Each row is shifted at random along 5 fixed directions that mean nothing.
Known rows, with every way that one mark hangs from another:
[C [A [Q T]] U]: [  58   -6 -231 -328  137  -50  400  177    1 -130  -13  -85   42  216
  -82  118  -57  143   55 -131  126  -10  -96  -86  -62 -184    0  258
   36 -295 -195  210   22  -25   99 -172    4   54  -65  112   95  -97
 -135  -93  111   94   51   -8   93  150 -133  -58  156 -128  286   43
   40   88  126 -154 -202]
[K [B J] [P M [U C]] Z]: [-185  319  -12   41   80  -81  302   72   78 -156  -73  -51   85 -182
  -43   -3 -107    6  169  -28   73  -35   48 -270  196 -164  -11   52
  -19 -151 -160  136  142  -29  113  -99 -137 -121    1 -228  169  -95
  -89   30  133   65   96  -75 -152    8  -96  149  134  -94  147   39
   60    6   46  -90 -155]
[M [K [B J Z] [P U]]]: [ -52  145   59  135  -58 -121  185  -36  155  -11  -67  -99   21   90
  -93  -25 -106  -37  152  -28   67 -129   18 -377  145 -118   -9   55
  -27  -99  -66  136  111  -20   97  -13  -68   -8   -9 -190  187  -96
 -165    9   88   57   53  -32 -125   88   73   57  152  -82  113   84
   29 -119  -55  -64 -179]
[K P [Z B J]]: [-188  298  -17   92   54 -211  106  -21   20   55   24  -66  138  -83
  -18   73   31    5  146  -29   52  -61   17 -407  231 -120   14  -65
  -48  -44  -69  143   98  -13   96  -24  -88 -116   47 -244  117   26
 -151   77   69   28   17  -79 -202  -67  -83  123  133   33  117   12
   -5  -46   31   -3 -225]
[K P [Z B]]: [-122   82   -8  193 -184 -343   -8 -187   71  103    5  -19  -36   10
  -20  136  -18   22  196  -76   62  -50  -11 -477  211 -155  -85 -126
 -105  -38  -39  200   84  -32  191  101  -44   20   61 -371  204  211
 -118  -16  -22  -19   18  -85 -115   59  -65   79  149   -4   72   63
   60  -63  105 -131 -212]
[R [N T] Q]: [ -29    1  215   15  -68  207   92 -149  100  111 -107  -41  -59  151
  -43  154 -128    0  212 -200   81  -21  -63    3   82 -143  -86  131
  -95   -3   -4  255   -2   81  107   20 -121  -64  107 -116  225  108
 -143  -94   -2  -53  -39  -72  -87   21  -88  -78   52  -75   63  140
 -125  105  117   -4 -157]
[R [N [Y [Z B [J K]]]] [Q T]]: [  51  105   80 -146  163  130  172   20   81   50  -83  -50   80    0
  -56  149  -50   36  190 -166    6   12  -37 -108   84 -123  -21  170
  -54  -64  -57  198   18   84   77 -133  -57 -115   74   21  106   -1
 -145  -55   37   -5   26  -97  -91  -42 -207  -25   71  -63  160   48
  -83  153   83    8 -141]
[N T [Y [A [Q C]] R Z]]: [  10   69  197  131   86  125   33 -102  -31  -38   -3    1  101 -193
  -89  143   18   -9 -105  118   52  -20   12 -450  231  -87  -58  -69
 -139 -157  -27  228  140   89  -15  -21 -166 -109  164 -107  108  123
  -67   50  -16 -144  -82 -157 -170 -113 -166  129   -1    1   44   78
  -28   25  -62   44 -179]
[T [N [Y A]] [Z J]]: [  33  194  133  -52  170  147  328  202   81    3   -7 -126  204  -37
  -59   37    6   40    1  -80  185   10   31 -164  165 -133  -21  188
  -41 -159  -73  261   60   12   69 -188 -173 -142  125   13  111 -138
 -116  -80   53   86   27 -113  -54   38  -23  -30   37 -157  159   49
 -135  104   -7   -6 -103]
[Z [J B [K [P M U]]]]: [ -29  279  171  164   -7   47 -105 -136   86   28  -14   24  118 -180
   49  173   -2   19  356  -69   83   72   12 -178  234 -142 -105  -96
  -67 -105  -41  266   84  -31   76   27 -166 -117   73 -220  157  210
  -36  -37  -19  -35  -38 -110 -101  -43 -182   12  127   36   58   83
  111  111  104 -102 -194]
[V [U [P [M K]] [Q C [R N]]]]: [   6  145  156   23   41   93  336   20   42 -152 -149   -4    5   23
  -19   42 -170  -11  113 -128   94  -35  -16 -244   74 -146   -8  185
  -95 -153  -59  212   79  -34   14 -108 -115  -78  -16   -2  232 -132
 -163  -65  164  -46   27  -57  -42   98   47   20  108 -187  149  130
  -27   79    8    7 -117]
[N T [Y A Z]]: [ -37   20  -58  -17   46  121  144  -77  107  111  -42  -35  -54  -45
 -101  106  -11   81  -79   10   29  -66    6 -392  208 -156   37  -48
  -66  -84  -74  228  115   95   96   13  -81   21  103 -210   60  107
 -137   43  -57  -35   12 -155 -182  -86 -177   28  129  -37  149  -27
   13  -60   98    4 -272]
[Q [C A [U [P M]]] T]: [  -2  287  314   51  202   44  215  105 -151 -229   -2  -71  140 -139
  -82  134  -85    7  162   67   70   53  -37   63  165  -85  -73  146
 -109 -331  -91  212   32  -19  -60 -171 -209 -196   68  133  150  -29
  -30    2  172  -74  -60  -84  -39  -18  -35   99  -60  -85   97  226
   20  197  -34  -12 -140]
[M [K [B [Z J]] [P [U Q]]]]: [ -32  109  -22   58   21 -196  193   -6   98  -12  -75  -63   62   -2
  -57    6  -53    1  191  -69   68  -58   17 -408  123 -128  -18   44
  -30 -130  -73  149   97  -11   86  -60  -46  -28  -36 -164  139  -53
 -154  -10   88   63   59  -47  -66   81   -8   49  164  -57  146   46
   52  -29  -39  -67 -168]
[M [K [B J] P Z]]: [ -96  216  -73   14   24 -291   43   -1   69 -133  -66  -80   41 -102
   49  180  -78   -7  371 -233  143  112   -9 -136  119 -254 -174   75
  -75  -94  -94  277  -81  -56  155  -64 -227  -77  115 -236  239  144
  -66 -163   -3   33  -30  -70  126   73  -39   16   10 -110   67  101
   45  290  130 -169 -127]
[A [Q [C [U K P V]] R T]]: [ -61  112  -57 -173   62 -282  290  -27  -14 -122  -73   -2 -118   49
   29  173 -135   41  157 -227   76    4  -25 -116  -21 -172  -16  208
    1  -86  -75  239  -77  -51   90  -88  -60  -22   63    4  212  -12
 -143  -68   71  -56  -49  -32  -12   47  -75  -62   99 -118  152  129
   35  182  153  -78 -175]
[M [K B [Z [J P]]]]: [ -67  153   -5  158   25 -282 -150 -111   38  -47  -37   12   96 -213
   53  223   17   12  357  -94   85  124   20 -227  199 -182 -143  -93
 -114  -82  -40  266  -37  -47   76    3 -194 -107  103 -236  150  281
  -49  -61  -11  -52  -60 -124   13   -1 -112   26   75   17   28   53
   93  209   83  -95 -163]
[B [J [K [P M]]] Z]: [ -94  232  153  128  158   18   51  -22   75  -14  -76  -15  148 -228
  -69   35  -20  -10  233   78   30  -61   48 -154  260  -71   -2  -46
  -37  -49  -35  166  160   -8   -5  -63 -182 -152   75  -64   90   -2
  -89  115   73   43  -31 -136 -239 -110  -97  113   88   10   78   65
    9  -41  -32   37 -264]
[J [P M [U [K B] V]]]: [ -52   67 -111   43  133  241   81  -24  146   21 -124   61  -10 -175
   27   33  -45   75   94   -5  -14    3   71 -267  142 -156   69 -128
    3 -169 -121  211  171  -28   64  -19 -171  -67  -29 -149   40   27
 -130   99  132   -3   46 -106 -223  -51 -190   -2  234   12  196  -38
  173  -43   81  -42 -269]
[Y A [N T] [R Q] Z]: [ 103  -54  241  189  -82   45  -25 -165   16 -141  -44    6   42   11
  -67  116  -21   -3  -64   33  149  -74   25 -520  188  -95 -105  -81
 -111  -60  -62  254   47   79   98   12 -144   -5  111 -133  202   89
 -141  -53  -60 -114  -53 -183 -161  -20 -125   -9   77 -105   85   66
  -26  -18  -14   21 -118]
[T N [Z J]]: [ -56  140  127  108   14 -122  149   -1   97  102   -9  -31   76    7
  -28   62   20   35   71  -30  105  -74   43 -217  205  -82   47   17
  -23    5  -22  226   52  -32   97  -22 -122  -97  102 -116  109   -6
 -147   35   39    3    6 -135 -213  -28  -30  -87  159  -74  108    0
  -61  -68   23   32 -215]
[Q [C [U V]] [R N] [T [Z B]]]: [  -6    8   76   76  -72 -146   26 -188   36  -72  -18   79  -89  -81
  -64  268  -61   86  196  -15   53   17   12 -121   70 -110  -41  -29
  -79  -54  -37  190  -37  -66   88   11    1  -32   92 -128  163  215
  -53   -5  -33 -164   19 -160 -173    0 -181  -86  191  -74   97   26
  125   61  132 -114 -163]
[V [U [C A] [K [Z J]]]]: [-112  260   32   33  181   97  145    0  -46   -6  -45  -16  133 -187
  -33   86  -47   44  135   18   37  -12   36 -143  160 -127   37    0
  -57 -141 -127  171   84  -37  -25 -130 -151  -84  -21  -61   74  -22
 -121  102  141   19  -22 -104 -138  -60  -84  104  119  -15  162    8
   26  -12   -3   63 -270]
[V [U K [Q C R T]]]: [  -8   33   77  -20  236   28  147   35  -82 -196  -76   39  177 -171
  -62  129  -34   37  100   80    6   46    8   21   77  -84  -18   45
 -105 -222  -60  151   68  -18 -119 -163 -113 -130  -10  152   50  -20
  -58   59  179  -51  -13 -143  -38   23  -78   94   95  -73  128  112
   63  109 -103   41 -179]
[Y A N R [Z B]]: [  63  165  233   80   58  109   95   17  -33 -171   16  -63  143  -39
   45   74  -42  -36  -24  -70  233  -23   10 -426  138 -132  -79   34
  -68  -49  -96  276   21   11  119 -104 -267 -124  116 -127  235  -54
 -183  -73    9  -63 -101  -82 -147  -74 -110  -30  -47 -127   86   54
  -75   98  -26   42 -122]
[V [U [Q [T [N Y]]]]]: [ -82  -38  -63   24   -3 -120  109 -105   67  128  -84  129  -60    4
  -80  150   -4   97   46   11  -97  -73  -17 -264  144 -133   68  -77
  -55  -35  -43  179  108  -15   11   48  -22   10   27 -132   38  137
 -146   96   45 -108   46 -189 -206  -59 -179   -4  246  -34  137  -28
   94 -107   96   41 -329]
[C A [U P [Q [R [N T]]]] V]: [  11   94   94   19  154  230  258   76 -130 -125 -113  -55   85   -5
  -84  127 -101   29   47  -50  177   13  -34 -132   16 -122  -33  158
  -11 -194  -53  233   52  -62  -30 -145 -175 -122   33   18  181  -57
 -172  -27  132  -34  -53  -36  -66  -12  -69   10   86  -74  192  106
  -24  129   23   13 -159]
[N T [Y R]]: [  31   89  342   60  -98  393  268  -19   51  -29  -41 -148   33   90
  -48  131 -190  -53    0 -174  191   14  -96 -157   80 -156 -188  245
 -152 -225    3  330   45   63  145  -33 -155  -74  163 -137  320   40
  -59 -243  -10   11  -38  -66  129  177   79   25  -55 -190   26  265
 -116  188   28 -118   25]
[R [A [Q [C U]]] [N Y]]: [  46    5  -63 -196  -22  142  121 -106  129   67  -51   48 -140  102
  -18  265  -72  117  409 -344  109  122 -116   91   50 -297 -141  132
  -93  -91 -143  314  -34  -44  139  -19  -87   41  108 -166  219  226
  -92 -199  -96  -36  -15  -88   56   64 -264 -128   55  -86  122   33
  -11  262  304 -183 -183]
[U [C A Q] [K P] V]: [ -41  224  142   88  108  -55   80  -89 -148   94  -75  -38  -31 -181
   18  114  -86  -14  197 -127   91   60   43 -128   73 -161  -62   32
  -42 -126  -28  282  -32  -12   30  -97 -254 -101   95 -117  225   43
  -88   13  100    0 -146  -50  -87  -39  -59   52  -54    6  116  154
   -6  123   53   27 -207]
[V [U P Q]]: [ -82   17  -62    9  154   26   33  -11  -37 -102 -113  157  161 -199
   22  181   60   99  286  -50   37  131  -60 -181  154 -203  -75 -118
 -117 -220  -73  243   94  -66  -23  -53 -140  -83   19 -150   55  204
  -45  -16   79  -16   20 -191   -1    2 -189   60  178    1  135   30
  100  175   92  -33 -247]
[Z [B K] [J [P [U C V]]]]: [ -18  340  152  -29   59   81  164    0   45   41   13  -32  131   26
   54  100  -48   26  386 -197  169   88  -48  -60   63 -172 -105   88
  -14 -224  -67  258  -29    8   90  -91  -57 -114    1 -152  202   44
  -67 -128   27   93   24  -51  -33   81  -89  -21  105   -6  110   83
   13  155  120  -93  -89]
[B [K [P M [U C V]] [Z J]]]: [-153  390   32    3  256   59   84   61   24  -37  -42  -14  106 -320
   62   87  -78   16  334 -109   15   76   26   63  169 -161  -34  -24
    2 -134 -116  238   74  -49   29 -146 -236 -187   42  -80  107   11
  -69   33  120   36  -13 -101 -150 -133 -113   71   33  -31  116   34
   41  164   78  -26 -202]
[C A [Q R] [U [K [P M]]] V]: [  86   -5  -23  177   80   30  160  -22  -86  -94  -43  -23    3   25
 -178   70 -104   22 -116  186   45 -131   28 -220   57  -35   81    8
   15 -192  -57  158  152  -91  -83  -56 -108  -28  -54   84  112 -105
 -164  138  203  -88  -70   -4 -210  -15  -31   53  149  -35  208   94
  102 -192 -108    2 -223]
[U [C [Q T]] K [P M] V]: [  43   91   50  100   96 -108  115 -143  -58   27 -165   87  -96 -221
   -4   88  -48   75  179  -54   21   81   80 -197  113 -148  -11  -75
  -79 -269  -34  242   16   15   54  -71 -101  -22   36 -129  145   86
  -26   26  154  -22    0 -175  -84   60 -124   39  117  -25  168  112
  133   82   84  -16 -146]
[Z B [J [K [P M U]]]]: [  35  368  311  112  244  382  181  158   -9  -76   37 -148  392 -104
  -49  -37    1  -44   91   99   98  -15   14 -147  176  -17    1   85
  -63 -320  -68  132  201   39  -72 -199 -148 -251  -26   64   93 -215
  -88   60  238   78   12  -19 -131   19  -22  170   29   -6  114  157
  -53   12 -221   35  -90]
[A [Q [C V] R [T [Z J]]]]: [ -48   39   40   32   44 -386  169  -80  -35  -39   52   29   25   59
  -86  121   15   30  -26   96   39 -107   -6 -170   99  -26   59   54
  -31  -69   17  133   64   -7  -35  -27   45  -72   52  124   88   -8
 -127  119   86 -107  -34  -89 -208    1  -66   34  175   -1   98   60
   -5 -102  -27   33 -186]
[A [Q C R [T N [Z [J B]]]]]: [  30   -9  215  185 -191 -571   15 -252   27    3   35   59    1   79
  -76  204   42   20  108   40  100  -47   28 -319  162  -48  -86   -3
 -109  -42   63  189    2   -9   59   76   52  -35  119  -56  195  199
  -45   -9  -41 -169  -24 -140 -133   93  -77  -23  169  -23   20  122
   36  -34   25  -74 -123]
[B [K [P M U]] [Z J]]: [-110  304    5  -55  229   64  190   76  114  -42  -47  -28  132 -177
  -12   29  -67   34  365  -95   66   16  -12   26  181 -137  -34   31
   13 -142 -108  205  105  -32   54 -138 -138 -140   -1  -35   82  -33
  -87   -6   72   99   33  -94 -121  -78  -88   29   86  -55  139   27
   38  103   53  -61 -202]
[P K M U]: [  25  -12 -130    7 -108  214  117 -108  252   98  -35   52 -257   61
   31   82 -151  106  257 -175   59   -8  -21   77  123 -175   -6  -50
  -16 -121 -150  265  137  -48  166   88  -76  117  -39 -164  160  129
 -105  -66    9    3   46  -96 -131   65 -122 -158  197 -131  133   13
  197  -38  210 -197 -250]
[J [K [Z B]] [P M U]]: [ 111  112  109   -3   68  179  139   92  129 -157  -81  -77  144 -165
   55   90 -117   45  293 -148  136  121   10 -313  102 -170 -177  102
  -78 -302 -135  298  139  -17  138 -131 -143  -87  -29  -35  184   51
  -47 -190   52  113   58  -40  111  182 -142   29  106 -125  150  127
   91  218   80 -245  -59]
[M [K [B [J Z]] P]]: [ -35   63 -201   96   56 -239  104  -42  144   10  -89  -47   67   34
 -107  -16   48   46  -18  135  -32 -144   66 -483  172 -106  132 -124
  -30 -119  -73   71  180    2   41  -21  -19   16  -37 -166   13  -64
 -149  169  130   49  106 -101 -198   32  -37   86  259   12  209  -60
  101 -243  -80   -6 -273]
[B [J [K [P M [U Q]]]] Z]: [ -58   47 -124  -21  -19 -206  136 -110  194   61 -109   77  -94  -64
  -61   66  -49  102  327  -80   52  -64   21 -248  180 -158   -7  -62
   19  -21 -103  182  115  -24  129   31    4   75   -6 -212  110  106
 -106   10  -51   90   78 -167 -172   11 -203  -20  278  -42  165  -40
  141  -85  184 -114 -291]
[K [P M [U [Q [C A] R]]] Z]: [ -81  103   12   65 -126 -233  305  -51   90  -31  -43  -55 -155   25
  -55   26 -176   16   67 -100  100 -125   18 -417  157 -135  -20   78
  -31  -60 -118  183  140  -43  151   11  -45   41  -29 -162  246  -50
 -175  -20   58    3   46  -42 -149   79   -3   51  165 -152  166   81
   58 -100  103 -126 -176]
[V [U [Q C]]]: [-101  101  113  -10  112  -21  123   -6  -51  -47  -40   96   79 -124
    8  154  -60   29  240  -47    7   32  -71  -27  114 -151  -28   36
  -89 -100  -55  236   66  -37  -41  -56 -159 -130   28  -45  116   91
 -101   23   93  -73  -59 -108  -99  -47 -130   44   82  -27   68   78
    1   96   51   47 -260]
[M [K [B J] [P [U V]] Z]]: [-115  141  -45  193 -174 -270  -34 -176  160   64  -57  -14 -143  -14
   -2  124 -116  -13  272 -147   47  -47   35 -373  153 -198  -74  -70
  -30    8  -77  219    4  -68  163   94 -119   44   67 -381  240  149
 -151  -31  -11  -38   -2  -86 -120   35  -21    9  173  -57   67   49
  110  -23  132 -123 -212]
[J K P Z]: [ -15  193  112   -3  110  -50   71   15   71  -19 -148  -68   95 -225
  111  125  -88    6  249 -166   55   35   22 -496  157 -160  -73   74
  -47   -2  -34  333   86  -11  109  -99 -217 -143   82  -68  143   90
 -138  -62  -26   87  -67  -45  -21  -32 -121   -9   85  -41  142   86
   -7  170  109  -69 -228]
[V [U C [K B]]]: [ -54   66 -124  -59  152  107  119  -16   13 -117  -96   68  125 -172
    8  144  -24  111  249  -49   51  120  -17   -7   67 -210  -40  -30
  -97 -260 -130  211   58  -45   41 -121 -112  -38  -30 -135   67  116
  -17  -26  101   39   52 -128   59   88 -175   44  151  -45  161    6
  129  139   60  -86 -206]
[P [K B] M [U C]]: [-103  346  154   44  139  292  291   50   79   21  -67  -65  -61 -163
   47  -32 -205  -43  144  -96   43  -46   49   49  138  -84   83  119
    6  -73 -119  193  161   -8   52  -95 -269 -178   -4  -85  171 -155
 -154   91  189  -34  -54   24 -283 -139  -66    1  -16  -94   91   85
   32    3  -13   29 -247]
[K [P [U V]]]: [-241  236   40  107  160  232   28   -8   30  102  -40   13   38 -186
   40   47  -36  -10   80   -4  -75  -70   12 -212  199 -128  100 -141
   11    6  -63  190  195  -62   -4    7 -264 -160   66 -184   64   -9
 -187  197  132  -36  -56  -73 -362 -241 -101   56  113   59  112    9
   24  -74   21   88 -373]
[Z [J [K P]]]: [ -71  210    2   70  193   59  -34    2   17  -12    0  -12  226 -152
   -6  108   93   55  200   51   15   25    0  -76  221  -98   11 -120
  -59 -144  -47  182  123  -14  -38  -60 -124 -113   51  -40   24   66
  -60   81   78   61   -1 -145 -119  -51 -123   72  132   54  120   32
   49   32  -13    7 -238]

Rows:
[  62   50  205  -11   25  -54  170  -14  -70 -122  -29  -16   23   63
  -93  170  -87   41  226  -63   92   36  -76  -39   51 -122 -120  155
  -97 -294  -69  225  -22   12   35  -99  -52  -47   25   41  193   52
  -59  -91   94  -29  -23  -89   26  138  -49   42   64  -66  136  212
    4  137   66  -80  -97]
[R [Q [C A [U P V]] T]]
[-119  205  226  252  -86  -51   15 -177   45  100 -103   17  -81 -106
  -31  111 -180  -67  243  -71   17 -107   46 -322  154  -99  -12    7
    8   69  -20  240  -20  -66   95   53 -194  -84   93 -311  241   59
 -200   66   65  -99 -114  -48 -283 -101  -14   21  122    2   38  126
   33  -67   53   43 -261]
[C [U [K [B [J P] Z]] V]]
[  -5  151  -63   -1  116  175  120   20  156    9  -21   12    2 -134
   24   63  -78   77  179  -54   42   18   25  -99  152 -155   39  -38
  -19 -188 -172  202  153  -37   68  -51 -133  -52  -65 -129   68   26
 -111   34  125  -10   41  -84 -157  -31 -166  -34  179  -57  155  -41
  131    4   63  -84 -222]
[P [M [K [Z B J]]] U]
[ -35   59 -201  -71  156   55  178  -31   24   66 -118   -6  -16 -114
    9   20   -9  118   81  -67    3   20   59 -164   42 -189   80  -86
  -16 -228 -103  182  107   -6  106 -115  -60   41  -33 -131   64  -36
  -86   66  147  139   92 -125  -84   98  -99   36  196   -6  258  -37
   99  -40   69  -43 -224]
[U C [K P] V]
[  -5   89   28   42  -62 -472  215 -141  -58  116 -100   18 -117  -30
    8   96 -113   44  262 -190  106    0   29 -252   76 -151  -58   77
  -24  -55  -28  251  -51    6  135  -36   13   48   -4 -153  231   72
 -139  -70   30   66    1  -91  -30  143  -57    4  175  -43  138   58
   24   20  145  -35 -129]
[U [C V] [K [Z [J P]]] Q]
[ -81  152  101   31 -128  -34  312  -69  187   97  -44  -27  -76  115
  -40   -6 -140   27  197 -145  119 -146  -25 -395  182 -127    1  110
    2  -19  -62  222   97    2  188   40   27   18  -23 -180  209  -33
 -196  -55   -9   91   55  -70 -181   79   -4  -44  244  -84  137   43
   -5 -131  148  -67 -179]
[B [Z [J [P M U]]]]
[ -26   -2   63   24   69  155  249    6  106  119  -60  -85   54  -39
 -135   60  -27   44 -105   54    8  -77    0 -323  172  -93   44   44
  -85 -169  -29  197  182   70   73  -37  -63  -52   88 -117   50    8
 -102   45   45   14   61 -118 -136    7  -64   67  136  -58  145   38
  -41  -83  -19  -18 -193]
[N [T Z] Y]
[   0  106  196  128 -156   21   89 -212   52  116   -3  -38  -92   35
  -50  164  -78  -33  -63  -99  152  -74  -14 -614  174 -133  -99   30
 -101  -33  -20  282   24   99  156   77 -116  -13  178 -331  258  167
 -148  -70 -116 -158 -106  -78 -137  -61 -130   31   13  -58   29  104
  -43   12   74  -26 -167]
[N T [Y [A Q] R [Z B]]]
[ -37   98   44   50  162  152   87  -24   83  114  -46  -33  135 -213
 -104  133   53   66   27   81  -13    1   31 -246  231  -88   25  -58
  -83 -156  -31  205  152   59    7  -46  -94  -99  120 -117   -9  120
  -51   73    0   -5   32 -179 -146  -89 -176   75  145   13  123   -1
   19    4    2   -3 -222]
[N [T [Z [J K]]] Y]
[-104  127 -178   55 -181 -475  173 -229  114   63 -125   -6 -261  -54
   27  112 -149   74  271 -237   93   -2   58 -322  138 -233  -57  -18
  -62  -44 -114  236  -35  -24  301   42  -44  125   27 -424  259  171
  -89  -89  -24   22   57  -75    8  133  -97   -5  154 -115  148   29
  161   34  235 -201 -184]
[U C [K B [P M] Z]]
[  41  -62  -81  -55  204  265  104   12   45 -133  -79    6  139    0
  -86   55   88   99 -194  125   79  -54   53 -268  115 -109   68 -117
  -51 -168 -131  144  164   85  -13  -97 -145  -35   36   11  -11  -51
 -132   98   62  -29   32 -187 -209  -86 -252    1  141  -38  226  -72
   23  -64  -43   75 -226]
[Y A [N T] [R Q]]
[-100  159  133   71   -4  -20  169 -152   -1   34 -111   26  -89   -7
  -32  126 -166   -6  119  -81  -20  -85   10 -145   88 -113   42   75
  -53   44  -26  197    5  -23   11  -12 -108  -47   39  -77  188    2
 -162   58   86  -97  -60  -69 -191  -67  -45  -24  103  -96   99   96
    4  -28   44   71 -258]
[V [U [C [Q [R N] T]] K]]
[  88   36   59  -31  219  -73   24   53  -93 -309   24   31  222 -198
   -1  154   97   59    7   71  157   93   16 -275  140 -118 -111  -40
 -105 -237 -101  233   43   23   -1 -162 -183 -127  108  107   80   64
  -27  -27   34  -70  -64 -184  -27  -18 -216   26   -4  -68  110   42
   22  195  -48  -20 -132]
[Y [A [Q C [T N]]] R Z]
[ -51  275  255   87  183  102  127   41   27   -3  -72 -133  260 -188
  -44   59   16  -31   37   66   74  -34   73 -415  202  -41    9   57
  -47 -115   -9  204  116   77   25 -113 -190 -241   95  -33   62  -44
 -114   74   70    9  -29  -75 -177 -105  -95   80   91   13  118   72
  -66   31  -82   60 -194]
[N [T [Z [J B K P]]]]
[ -61  283  421  206    0 -189  222  -60  -76  -36  -37 -100  -36   28
  -94   52 -190  -85   99   39  -41 -146    2 -154  186  -13   26  142
  -78  -95  -10  164   16   -4   -5  -40 -126 -104   75    5  217 -125
 -164   85  178 -105  -73  -29 -208  -29  133   80    0  -92   43  268
  -37  -50  -96   87 -191]
[Q [C [U K P]] T]
[  21   91  -59  -35  198 -187  161   54   85  -54  -77  -20  169 -156
  -59    0   13   54  125  100  -18  -22   58 -265  123  -90   52  -55
  -26 -227  -92  107  249    1   43 -135  -72 -113  -83  -18   -1  -73
  -82  118  173   32  103  -68 -186   -2 -182  108  171   24  216  -26
   94  -84  -56  -45 -225]
[J [B [K [P M [U [Q C]]] Z]]]
[   7  107   81   -8  268 -298  171    8 -198   17  -86  -13  110 -268
  -29   92  -22   36  131   21   25   71   71  -63   54  -67   -5   46
  -54 -195  -35  151   28   44  -23 -210 -105 -155    0   47   65   -8
  -83  100  197   -4  -36  -96  -94  -17 -172  124   34   20  137   66
   23  101  -76   80 -167]
[U [C V] [K [Z B]] [Q T]]
[ -57  120  349  263  -25  263   27 -154   78  217  -45  -47   73  -61
 -124  110  -38  -36   50   45   -4  -83   12 -206  267  -51  -13  -21
 -127   -4   51  207  122   58    4   44 -132 -133  180 -157  142   93
 -121   66   18 -102  -19 -146 -271 -101  -36   48   67  -12   12   97
 -118  -60  -37   88 -178]
[R [N [T [Z J]] Y]]
[  32   74   83  -29  151  -40  284  123  -42  -25  -31  -55   20   10
  -78   89  -80    6 -118  -15   85  -58    4 -185   35  -88   23  184
   10  -80   -6  256   40    9   16 -128 -181 -151  125  130  121 -114
 -175    9   88  -65  -90  -63 -146  -69 -102  -52   12 -124  140   85
  -81   36   -6   61 -163]
[C [Q [T [N [Y A R]] Z]] V]
[-135  355  235  114   22   54  260  -69    9  -66 -168   -7   -9 -192
   46   70 -216  -44  304 -209  123   27   16 -261  157 -184  -84  148
  -94 -109  -72  275   -5  -42  122  -98 -238 -132   54 -258  283    3
 -126  -79  105  -36  -56  -35  -22    3    2   72   12 -133   75  169
    6  181   73  -14 -161]
[V [U C [K [B Z]] [P M]]]
[  52   76   34   36  108  376  157   41   97  -84  -17  -10  165  -70
  -80   50   35   48  -30   45   80  -38  -26 -469  208 -122    2  -56
  -78 -221 -120  186  215   -9   58  -55  -56  -41    5 -117   70  -32
 -111    5   46   68   72 -162 -145   22 -107   65  202  -32  196  -31
   30  -75  -18  -51 -133]
[N [Y [R A] [Z [J [P U]]]]]
[  52    7  -21   13  156  153   65   18   31   24   23    3  166 -135
  -73  101   82   79    2   85   68   28  -16 -300  201 -137   -8  -94
 -108 -219  -77  202  168   40   26  -75 -107  -63   55 -136   24   87
  -75   48   39   -4    8 -137 -136  -31 -191   94   77   22  141  -12
   19   -7  -18  -12 -214]
[N [Y A [Z B]]]
[ 150  -48  113  -31  251  262  187  144  -35 -288  -13  -34  297   10
  -96   -7   63   50 -147  173  124  -25   12 -128   89  -72    6    7
 -104 -312 -119  134  200   51  -78 -212 -142  -97   -6  214   42 -206
  -88   40  173   33   34 -139 -110   74 -114   74   42  -78  200   48
  -57  -23 -180   62  -86]
[Y A N [R [Q C]]]
[ -78  242   15   55 -162   25  233  -67  229   61  -21  -60 -228   30
   41   59 -258   -9  304 -288  145  -53   16  -79  139 -155  -56  150
    7    5 -142  260   22  -36  227   37 -121   10   14 -250  296   14
 -184 -121   11  -14  -13  -18 -131   39  -33  -90  106 -185   71   95
   85   37  196 -156 -152]
[P [K B [Z J]] M U]
[  79  -47  202  302 -108  -34 -119 -178  105   18  -74   20  169 -111
  -47   84   20   11  174  118   31    4   63 -570  224  -87 -115 -195
 -123 -210  -14  194  224  -23   79   64  -63  -37  -22 -198  113  176
  -51   16   47   -1   59 -109 -135  123  -94   90  247   73  103   86
  138 -106  -45 -129 -159]
[J B [P [U [K Z]]]]
